Below is a small trained network, with its code and all its weights. Each question gives an input and a class and asks what happens when units are switched off, that is, made to give their printed mean instead of their output.

import numpy as np


def w(rows, s, z=0):
    codes = np.array(rows[::2]) - 128.0
    scale = np.full(codes.shape[1], s)
    scale[-1] = z or s
    return codes * scale


def f(y):
    return y / 2 * (1 + np.tanh(0.7978845608 * (y + 0.044715 * y**3)))


def log_softmax(a):
    a = a - a.max(-1, keepdims=True)
    return a - np.log(np.exp(a).sum(-1, keepdims=True))


def net(x, mask):
    res = np.array(x, float).reshape(1, 7) / 4 @ E
    y = f(res @ A[0][:, :-1].T + A[0][:, -1])
    res = res + np.where(mask, y, B[0][:, -1]) @ B[0][:, :-1]
    return log_softmax(res[-1] @ U[:, :-1].T + U[:, -1])


A, B = {}, {}
E = w([
[83,116,234],'x0',
[39,233,184],'x1',
[141,237,168],'x2',
[113,96,11],'x3',
[112,77,189],'x4',
[3,131,66],'x5',
[77,92,175],'x6',
],0.0047)
A[0] = w([
[40,172,50,51],'neuron 0',
[156,176,252,82],'neuron 1',
[99,162,149,56],'neuron 2',
[182,63,131,107],'neuron 3',
[55,144,84,51],'neuron 4',
[115,223,167,58],'neuron 5',
[152,93,165,3],'neuron 6',
[117,105,121,94],'neuron 7',
[113,129,175,89],'neuron 8',
[156,64,164,114],'neuron 9',
[146,150,88,119],'neuron 10',
[108,131,104,110],'neuron 11',
[96,213,124,74],'neuron 12',
[52,161,95,50],'neuron 13',
[245,156,1,55],'neuron 14',
[120,65,202,151],'neuron 15',
[49,149,71,58],'neuron 16',
[180,65,121,100],'neuron 17',
[135,140,223,128],'neuron 18',
[172,30,127,17],'neuron 19',
[40,151,84,77],'neuron 20',
[79,157,76,28],'neuron 21',
[122,211,62,77],'neuron 22',
[161,81,150,94],'neuron 23',
[183,37,143,78],'neuron 24',
[12,165,55,24],'neuron 25',
[155,158,75,143],'neuron 26',
[132,118,211,107],'neuron 27',
[216,129,61,140],'neuron 28',
[85,119,104,79],'neuron 29',
[174,73,173,85],'neuron 30',
],0.0072,0.0032)
B[0] = w([
[165,48,183,176],'neuron 0',
[49,248,105,247],'neuron 1',
[126,159,179,117],'neuron 2',
[88,122,73,171],'neuron 3',
[137,101,189,135],'neuron 4',
[140,212,205,179],'neuron 5',
[111,102,176,97],'neuron 6',
[111,118,146,114],'neuron 7',
[91,163,147,135],'neuron 8',
[80,134,91,166],'neuron 9',
[172,98,115,139],'neuron 10',
[130,112,142,123],'neuron 11',
[214,152,196,160],'neuron 12',
[152,120,215,139],'neuron 13',
[184,146,5,254],'neuron 14',
[38,172,88,215],'neuron 15',
[135,71,178,151],'neuron 16',
[89,123,77,166],'neuron 17',
[60,211,116,217],'neuron 18',
[71,130,118,152],'neuron 19',
[145,103,214,162],'neuron 20',
[169,77,183,118],'neuron 21',
[219,113,137,165],'neuron 22',
[102,122,108,139],'neuron 23',
[68,131,76,180],'neuron 24',
[166,89,228,181],'neuron 25',
[185,95,94,167],'neuron 26',
[59,194,110,183],'neuron 27',
[146,80,19,220],'neuron 28',
[112,112,159,117],'neuron 29',
[85,146,72,157],'neuron 30',
],0.021,0.0026)
U = w([
[154,254,151,102],'0',
[170,132,66,115],'1',
[139,79,220,58],'2',
[238,189,88,96],'3',
[73,169,113,142],'4',
[141,110,115,254],'5',
],0.0075,0.0066)

Each question gives the input, the list of numbers given to net, and the class t.
The units are the neurons (one row each of A and B). Each row of codes is followed by its name. A weight is (code - 128) times the scale printed after its matrix; where a second scale follows, it is the last column's (A, B and U).
mask holds one flag per neuron, in row order. A switched-off neuron (its flag False) gives its mean, the last column of its row in B, instead of its output. The means were averaged over made-up inputs and are rounded, as every weight is.
A unit's drop is (log p(t) with every unit on - log p(t) with that unit switched off) / (log p(t) with every unit on - log p(t) with every unit switched off).
The circuit of an input: a set's keep is (log p(t) with only the set's units on - log p(t) with every unit switched off) / (log p(t) with every unit on - log p(t) with every unit switched off). Starting from the 12 units with the biggest drops (on a tie, the unit counted first), units are removed one at a time, each time the one whose removal leaves the highest keep (on an exact tie, the one counted first), for as long as the keep stays at least 0.8.
circuit, biggest first: the units of the circuit, biggest drop first
unit that matters most: the unit with the biggest drop
top k neurons: the k neurons with the biggest drops, biggest first
drop of u: that unit's drop, to one decimal
input [-4,-4,0,4,-6,6,-5], class 3: circuit, biggest first	[neuron 14; neuron 22]
input [-3,-3,6,8,1,3,-6], class 3: circuit, biggest first	[neuron 14; neuron 22]
input [-5,-3,1,7,-2,6,2], class 2: top 2 neurons	[neuron 25; neuron 0]
input [6,4,-4,-3,3,-7,2], class 4: unit that matters most	neuron 15
input [-4,8,5,-3,7,5,7], class 0: top 3 neurons	[neuron 1; neuron 5; neuron 18]
input [-8,1,2,-4,7,-8,-5], class 1: top 2 neurons	[neuron 28; neuron 14]
input [1,0,-4,2,0,-4,6], class 4: drop of neuron 30	0.0
input [2,-4,-5,-4,-2,-2,-2], class 4: drop of neuron 19	0.1
input [-2,4,-7,-5,-2,2,2], class 2: top 3 neurons	[neuron 14; neuron 1; neuron 28]
input [-8,-2,-6,-2,-6,-8,-6], class 1: drop of neuron 28	0.3
input [2,2,-2,3,-5,0,6], class 2: drop of neuron 14	0.2
